Here is a tiny trained network, its code and every weight. The questions are about switching its units off for an input and a target symbol, where a switched-off unit gives its printed mean instead of its output.

import numpy as np


def w(rows, s, z=0):
    codes = np.array(rows[::2]) - 128.0
    scale = np.full(codes.shape[1], s)
    scale[-1] = z or s
    return codes * scale


def f(y):
    return np.maximum(y, 0)


def softmax(a):
    e = np.exp(a - a.max(-1, keepdims=True))
    return e / e.sum(-1, keepdims=True)


def log_softmax(a):
    a = a - a.max(-1, keepdims=True)
    return a - np.log(np.exp(a).sum(-1, keepdims=True))


def net(x, mask):
    ids = ['δεζθλμπ'.index(c) for c in x.split()]
    T = len(ids)
    res = E[ids] + P[:T]
    u = 0
    for l in range(3):
        r = res
        for j in range(2):
            rows = slice(2 * j, 2 * j + 2)
            q, k, v = (r @ M[l][rows].T for M in (Q, K, V))
            z = softmax(np.where(np.tri(T) > 0, q @ k.T / 2**0.5, -1e9)) @ v
            o = O[l][rows]
            res = res + np.where(mask[u + j], z, o[:, -1]) @ o[:, :-1]
        u += 2
        y = f(res @ A[l][:, :-1].T + A[l][:, -1])
        res = res + np.where(mask[u : u + 8], y, B[l][:, -1]) @ B[l][:, :-1]
        u += 8
    return log_softmax(res[-1] @ U[:, :-1].T + U[:, -1])


Q, K, V, O, A, B = {}, {}, {}, {}, {}, {}
E = w([
[174,108,166,155,168,48,137],'δ',
[106,101,150,78,151,230,84],'ε',
[169,184,207,82,133,107,85],'ζ',
[85,106,142,81,173,102,250],'θ',
[133,12,73,205,166,145,170],'λ',
[186,129,125,43,143,140,153],'μ',
[134,91,113,153,126,177,12],'π',
],0.017)
P = w([
[161,175,1,131,71,32,13],'0',
[67,50,189,108,144,67,219],'1',
[90,100,151,129,172,103,208],'2',
[100,97,143,118,164,91,197],'3',
[128,93,158,107,167,92,182],'4',
[182,94,204,122,188,114,173],'5',
[130,106,140,116,175,94,169],'6',
[131,128,111,99,186,92,171],'7',
[177,101,165,77,173,91,163],'8',
],0.0054)
Q[0] = w([
[177,61,160,61,197,187,144],'L0H0',
[253,74,202,29,251,147,128],'L0H0',
[126,119,99,179,105,169,194],'L0H1',
[195,104,179,118,94,93,118],'L0H1',
],0.0071)
K[0] = w([
[156,125,32,141,160,114,77],'L0H0',
[218,164,69,155,2,111,120],'L0H0',
[211,153,204,119,110,152,124],'L0H1',
[120,114,83,89,143,140,121],'L0H1',
],0.0085)
V[0] = w([
[133,179,108,103,82,95,42],'L0H0',
[151,143,170,1,135,206,147],'L0H0',
[48,94,150,117,151,170,147],'L0H1',
[127,108,141,135,174,101,73],'L0H1',
],0.0063)
O[0] = w([
[141,214,70,128,137,151,126,177],'L0H0',
[219,142,254,111,54,130,90,4],'L0H0',
[173,193,69,162,145,195,184,108],'L0H1',
[169,162,101,31,206,171,85,200],'L0H1',
],0.0061,0.0034)
A[0] = w([
[172,127,211,85,87,79,141,153],'L0N0',
[31,161,169,100,161,158,125,241],'L0N1',
[204,143,152,147,77,98,123,99],'L0N2',
[75,72,81,212,178,173,157,136],'L0N3',
[135,134,162,128,110,72,230,156],'L0N4',
[129,150,120,76,49,129,89,96],'L0N5',
[149,254,132,128,146,88,157,251],'L0N6',
[122,193,139,104,82,197,120,38],'L0N7',
],0.0072,0.0013)
B[0] = w([
[113,150,92,195,103,109,162,212],'L0N0',
[96,105,246,152,81,70,187,182],'L0N1',
[116,168,88,197,125,141,93,163],'L0N2',
[238,59,152,95,100,75,95,225],'L0N3',
[111,148,168,193,198,241,103,252],'L0N4',
[188,97,103,145,63,166,122,144],'L0N5',
[56,147,253,159,121,41,86,218],'L0N6',
[103,104,186,93,80,206,160,147],'L0N7',
],0.0067,0.0048)
Q[1] = w([
[128,186,177,89,168,155,150],'L1H0',
[229,89,170,124,161,128,148],'L1H0',
[95,177,108,149,2,142,115],'L1H1',
[174,109,164,90,122,160,87],'L1H1',
],0.0083)
K[1] = w([
[137,131,84,42,19,162,74],'L1H0',
[101,141,31,103,112,164,32],'L1H0',
[128,47,255,116,137,159,169],'L1H1',
[114,132,163,120,84,68,159],'L1H1',
],0.0072)
V[1] = w([
[247,149,87,63,111,237,109],'L1H0',
[130,144,37,54,109,124,160],'L1H0',
[165,78,147,47,185,103,137],'L1H1',
[255,54,99,202,92,158,215],'L1H1',
],0.0057)
O[1] = w([
[71,81,80,86,58,65,177,147],'L1H0',
[85,235,70,155,171,98,128,84],'L1H0',
[151,164,139,190,254,153,146,251],'L1H1',
[138,128,193,169,27,105,164,60],'L1H1',
],0.0084,0.0032)
A[1] = w([
[130,132,115,84,151,35,42,175],'L1N0',
[2,246,210,149,120,95,147,203],'L1N1',
[157,175,143,198,168,161,183,92],'L1N2',
[125,131,96,114,95,143,17,200],'L1N3',
[24,191,132,175,44,107,137,31],'L1N4',
[208,169,157,101,98,130,193,97],'L1N5',
[15,138,96,11,57,212,186,253],'L1N6',
[179,189,141,243,170,14,146,114],'L1N7',
],0.0066,0.0041)
B[1] = w([
[190,112,104,171,116,117,166,186],'L1N0',
[222,103,133,100,141,150,132,187],'L1N1',
[112,137,106,100,113,122,109,185],'L1N2',
[186,134,162,249,123,136,136,147],'L1N3',
[104,115,134,99,180,152,114,137],'L1N4',
[129,165,66,123,152,131,130,142],'L1N5',
[149,98,164,125,121,96,200,181],'L1N6',
[93,93,148,137,148,121,139,254],'L1N7',
],0.011,0.0093)
Q[2] = w([
[2,164,71,122,147,101,100],'L2H0',
[103,104,89,91,81,220,65],'L2H0',
[205,149,105,150,185,55,151],'L2H1',
[173,128,102,152,111,130,117],'L2H1',
],0.0091)
K[2] = w([
[85,122,131,112,240,152,104],'L2H0',
[78,111,134,76,164,211,99],'L2H0',
[163,142,43,246,60,3,132],'L2H1',
[146,178,67,138,93,33,113],'L2H1',
],0.0066)
V[2] = w([
[99,115,117,28,147,132,225],'L2H0',
[146,40,108,105,204,253,183],'L2H0',
[134,159,122,37,242,191,14],'L2H1',
[121,161,9,138,127,23,112],'L2H1',
],0.0048)
O[2] = w([
[215,80,116,147,130,27,144,3],'L2H0',
[81,127,97,195,68,72,201,209],'L2H0',
[180,111,169,168,106,148,215,2],'L2H1',
[109,165,107,2,197,174,143,158],'L2H1',
],0.0094,0.0053)
A[2] = w([
[122,56,170,92,158,80,147,132],'L2N0',
[143,135,157,55,110,143,199,134],'L2N1',
[53,130,140,106,155,154,82,41],'L2N2',
[109,141,198,188,146,72,79,203],'L2N3',
[112,122,123,106,145,254,143,66],'L2N4',
[180,90,93,96,116,189,159,252],'L2N5',
[143,159,139,156,145,152,197,168],'L2N6',
[157,130,112,101,156,49,177,99],'L2N7',
],0.0084,0.0034)
B[2] = w([
[230,120,123,87,201,180,155,249],'L2N0',
[172,185,143,222,111,133,85,178],'L2N1',
[122,166,93,158,27,110,151,181],'L2N2',
[33,78,195,82,149,171,112,221],'L2N3',
[139,70,36,209,87,67,113,206],'L2N4',
[216,209,108,141,1,44,101,176],'L2N5',
[177,244,176,155,146,110,132,199],'L2N6',
[93,115,9,117,167,158,76,201],'L2N7',
],0.0062,0.011)
U = w([
[178,169,135,214,179,230,219,109],'δ',
[166,20,102,160,113,54,109,20],'ε',
[93,117,129,229,65,192,59,47],'ζ',
[117,87,241,181,25,103,199,180],'θ',
[2,79,157,123,191,161,120,181],'λ',
[199,161,246,40,100,136,44,85],'μ',
[86,228,97,145,60,29,126,252],'π',
],0.0046,0.0038)

Each question gives the input, a string of symbols that net reads in full, and the target symbol t.
The units are the heads (2 rows each of Q, K, V and O) and the neurons (one row each of A and B). Each row of codes is followed by its name. A weight is (code - 128) times the scale printed after its matrix; where a second scale follows, it is the last column's (O, A, B and U).
mask holds one flag per unit, layer by layer, with each layer's heads first. A switched-off unit (its flag False) gives its mean, the last column of its rows in O or B, instead of its output. The means were averaged over made-up inputs and are rounded, as every weight is.
A unit's drop is (log p(t) with every unit on - log p(t) with that unit switched off) / (log p(t) with every unit on - log p(t) with every unit switched off).
The circuit of an input: a set's keep is (log p(t) with only the set's units on - log p(t) with every unit switched off) / (log p(t) with every unit on - log p(t) with every unit switched off). Starting from the 12 units with the biggest drops (on a tie, the unit counted first), units are removed one at a time, each time the one whose removal leaves the highest keep (on an exact tie, the one counted first), for as long as the keep stays at least 0.8.
units of the circuit, in order: the units of the circuit, biggest drop first
unit that matters most: the unit with the biggest drop
top k neurons: the k neurons with the biggest drops, biggest first
top k neurons in layer l: the k neurons of layer l with the biggest drops, biggest first
heads that matter: for each layer, one digit per head in row order, 1 if its drop is at least 0.15 and else 0, layers parted by /
input ε δ λ δ δ μ λ, target ε: heads that matter -> 00 / 10 / 10
input μ μ ε θ δ δ ε, target μ: units of the circuit, in order -> (L0H0, L1N7)
input θ δ λ, target θ: unit that matters most -> L1H0
input ε θ μ λ ε θ π θ μ, target ε: heads that matter -> 10 / 10 / 11
input δ δ λ δ ζ, target δ: top 2 neurons in layer 1 -> (L1N1, L1N7)
input ε μ ε, target ε: units of the circuit, in order -> (L1H0, L2H0, L1N6)
input μ θ μ ζ, target μ: units of the circuit, in order -> (L1N1, L0N6, L0H0)
input ζ ζ δ, target ζ: heads that matter -> 10 / 11 / 10
input δ μ μ δ μ λ λ λ μ, target π: heads that matter -> 00 / 00 / 00
input θ δ θ λ δ δ ε δ δ, target θ: heads that matter -> 10 / 11 / 11
input ε δ δ, target ε: units of the circuit, in order -> (L1H0, L2H0, L0H0)
input μ μ δ μ δ δ ε, target θ: units of the circuit, in order -> (L2H1, L0H0)
input δ δ δ ζ θ, target δ: units of the circuit, in order -> (L2H1, L0H0, L1H0, L2N6)
input δ ε ε ζ, target δ: units of the circuit, in order -> (L0H0, L2H1, L1H0, L0H1)
input ε μ θ μ μ, target ε: units of the circuit, in order -> (L2H0)
input δ μ λ δ θ, target δ: heads that matter -> 10 / 00 / 01
input μ ζ ζ δ λ δ, target μ: top 2 neurons -> (L1N1, L0N5)
input μ δ λ ζ ε δ, target λ: top 4 neurons -> (L1N7, L2N5, L2N6, L2N3)
input δ δ λ, target ε: top 2 neurons -> (L0N3, L1N0)
input π δ δ λ, target π: unit that matters most -> L1N3
input θ δ δ θ, target θ: top 2 neurons -> (L0N4, L2N7)
input μ μ δ δ ζ δ ε, target μ: top 4 neurons in layer 0 -> (L0N4, L0N5, L0N1, L0N0)
input ε ζ δ, target ε: top 2 neurons -> (L0N7, L1N1)
input π θ δ μ θ, target π: top 4 neurons in layer 1 -> (L1N3, L1N0, L1N7, L1N1)
input θ δ δ θ λ ζ, target θ: top 2 neurons -> (L0N3, L1N7)
input π λ δ ε, target π: heads that matter -> 11 / 10 / 10
